Below are the code and all the weights of a small trained network. Each question names an input and a class and asks about switching units off, where a switched-off unit gives its printed mean instead of its output.

import numpy as np


def w(rows, s, z=0):
    codes = np.array(rows[::2]) - 128.0
    scale = np.full(codes.shape[1], s)
    scale[-1] = z or s
    return codes * scale


def norm(h):
    return h / np.sqrt((h * h).mean(-1, keepdims=True) + 1e-5)


def f(y):
    return y / 2 * (1 + np.tanh(0.7978845608 * (y + 0.044715 * y**3)))


def log_softmax(a):
    a = a - a.max(-1, keepdims=True)
    return a - np.log(np.exp(a).sum(-1, keepdims=True))


def net(x, mask):
    res = np.array(x, float).reshape(1, 7) / 4 @ E
    u = 0
    for l in range(2):
        y = f(norm(res) @ A[l][:, :-1].T + A[l][:, -1])
        res = res + np.where(mask[u : u + 12], y, B[l][:, -1]) @ B[l][:, :-1]
        u += 12
    return log_softmax(norm(res)[-1] @ U[:, :-1].T + U[:, -1])


A, B = {}, {}
E = w([
[233,104,99,102],'x0',
[142,201,162,82],'x1',
[122,178,177,135],'x2',
[114,136,146,33],'x3',
[153,9,255,135],'x4',
[150,226,176,120],'x5',
[42,145,171,120],'x6',
],0.0062)
A[0] = w([
[66,149,153,113,181],'L0N1',
[179,132,91,125,56],'L0N2',
[176,164,122,100,63],'L0N3',
[174,64,166,155,123],'L0N4',
[188,166,81,164,3],'L0N5',
[206,46,95,92,82],'L0N6',
[138,196,87,189,86],'L0N7',
[134,137,141,108,73],'L0N8',
[192,149,168,111,85],'L0N9',
[117,131,111,182,125],'L0N10',
[139,185,74,120,97],'L0N11',
[150,117,7,57,234],'L0N12',
],0.011,0.0022)
B[0] = w([
[93,85,73,128,175],'L0N1',
[212,179,108,124,148],'L0N2',
[115,142,138,182,148],'L0N3',
[130,140,119,105,183],'L0N4',
[163,59,181,211,163],'L0N5',
[130,179,124,119,207],'L0N6',
[203,129,196,90,182],'L0N7',
[79,93,110,2,123],'L0N8',
[81,206,151,69,152],'L0N9',
[155,151,148,102,144],'L0N10',
[161,89,122,211,182],'L0N11',
[155,205,54,184,253],'L0N12',
],0.0068,0.0062)
A[1] = w([
[60,106,6,112,244],'L1N1',
[138,79,129,122,60],'L1N2',
[81,220,183,160,253],'L1N3',
[182,107,167,96,145],'L1N4',
[149,89,161,113,193],'L1N5',
[94,59,136,91,214],'L1N6',
[60,115,126,143,81],'L1N7',
[133,124,173,152,229],'L1N8',
[103,187,99,98,228],'L1N9',
[126,178,131,82,85],'L1N10',
[102,109,182,103,169],'L1N11',
[94,76,201,144,189],'L1N12',
],0.014,0.0033)
B[1] = w([
[138,247,254,187,254],'L1N1',
[20,142,80,141,125],'L1N2',
[68,2,142,9,247],'L1N3',
[72,75,114,128,156],'L1N4',
[196,129,7,79,150],'L1N5',
[10,156,43,238,182],'L1N6',
[65,206,136,160,159],'L1N7',
[138,74,61,42,167],'L1N8',
[205,102,196,97,209],'L1N9',
[160,101,119,50,152],'L1N10',
[59,68,76,138,168],'L1N11',
[62,51,6,112,190],'L1N12',
],0.0062,0.0074)
U = w([
[251,140,73,209,233],'0',
[106,137,225,213,53],'1',
[117,60,150,82,124],'2',
[185,72,122,121,2],'3',
[168,73,172,54,118],'4',
[227,208,92,203,62],'5',
[71,47,1,174,186],'6',
],0.0092,0.0037)

Each question gives the input, the list of numbers given to net, and the class t.
The units are the neurons (one row each of A and B). Each row of codes is followed by its name. A weight is (code - 128) times the scale printed after its matrix; where a second scale follows, it is the last column's (A, B and U).
mask holds one flag per neuron, layer by layer. A switched-off neuron (its flag False) gives its mean, the last column of its row in B, instead of its output. The means were averaged over made-up inputs and are rounded, as every weight is.
A unit's drop is (log p(t) with every unit on - log p(t) with that unit switched off) / (log p(t) with every unit on - log p(t) with every unit switched off).
The circuit of an input: a set's keep is (log p(t) with only the set's units on - log p(t) with every unit switched off) / (log p(t) with every unit on - log p(t) with every unit switched off). Starting from the 12 units with the biggest drops (on a tie, the unit counted first), units are removed one at a time, each time the one whose removal leaves the highest keep (on an exact tie, the one counted first), for as long as the keep stays at least 0.8.
units of the circuit, in order: the units of the circuit, biggest drop first
top k neurons: the k neurons with the biggest drops, biggest first
top k neurons in layer l: the k neurons of layer l with the biggest drops, biggest first
drop when u is switched off: that unit's drop, to one decimal
input [2,0,0,-5,1,-8,5], class 1: units of the circuit, in order -> L1N1
input [-8,-5,-4,-6,-1,-3,-7], class 5: units of the circuit, in order -> L1N3; L1N1
input [1,-5,-8,6,6,8,-1], class 6: top 2 neurons -> L0N12; L1N6
input [-2,1,-5,-6,4,7,2], class 2: top 2 neurons in layer 1 -> L1N3; L1N6
input [-1,-4,-2,-8,-5,1,2], class 0: top 2 neurons -> L0N7; L1N1
input [7,-6,5,-7,3,6,7], class 2: top 2 neurons in layer 1 -> L1N3; L1N6
input [-7,-2,-4,-4,3,5,-3], class 6: top 2 neurons in layer 0 -> L0N12; L0N6
input [-3,8,7,-1,-4,8,-6], class 2: top 3 neurons -> L1N3; L0N12; L1N1
input [-1,3,-1,-4,3,3,-5], class 2: top 2 neurons in layer 0 -> L0N9; L0N12
input [-7,3,6,4,1,3,-6], class 2: drop when L0N12 is switched off -> 0.1
input [-8,-3,-2,-4,-6,-5,7], class 1: drop when L1N1 is switched off -> 0.4
input [-5,1,-8,-8,1,-6,-8], class 5: drop when L1N3 is switched off -> 0.2
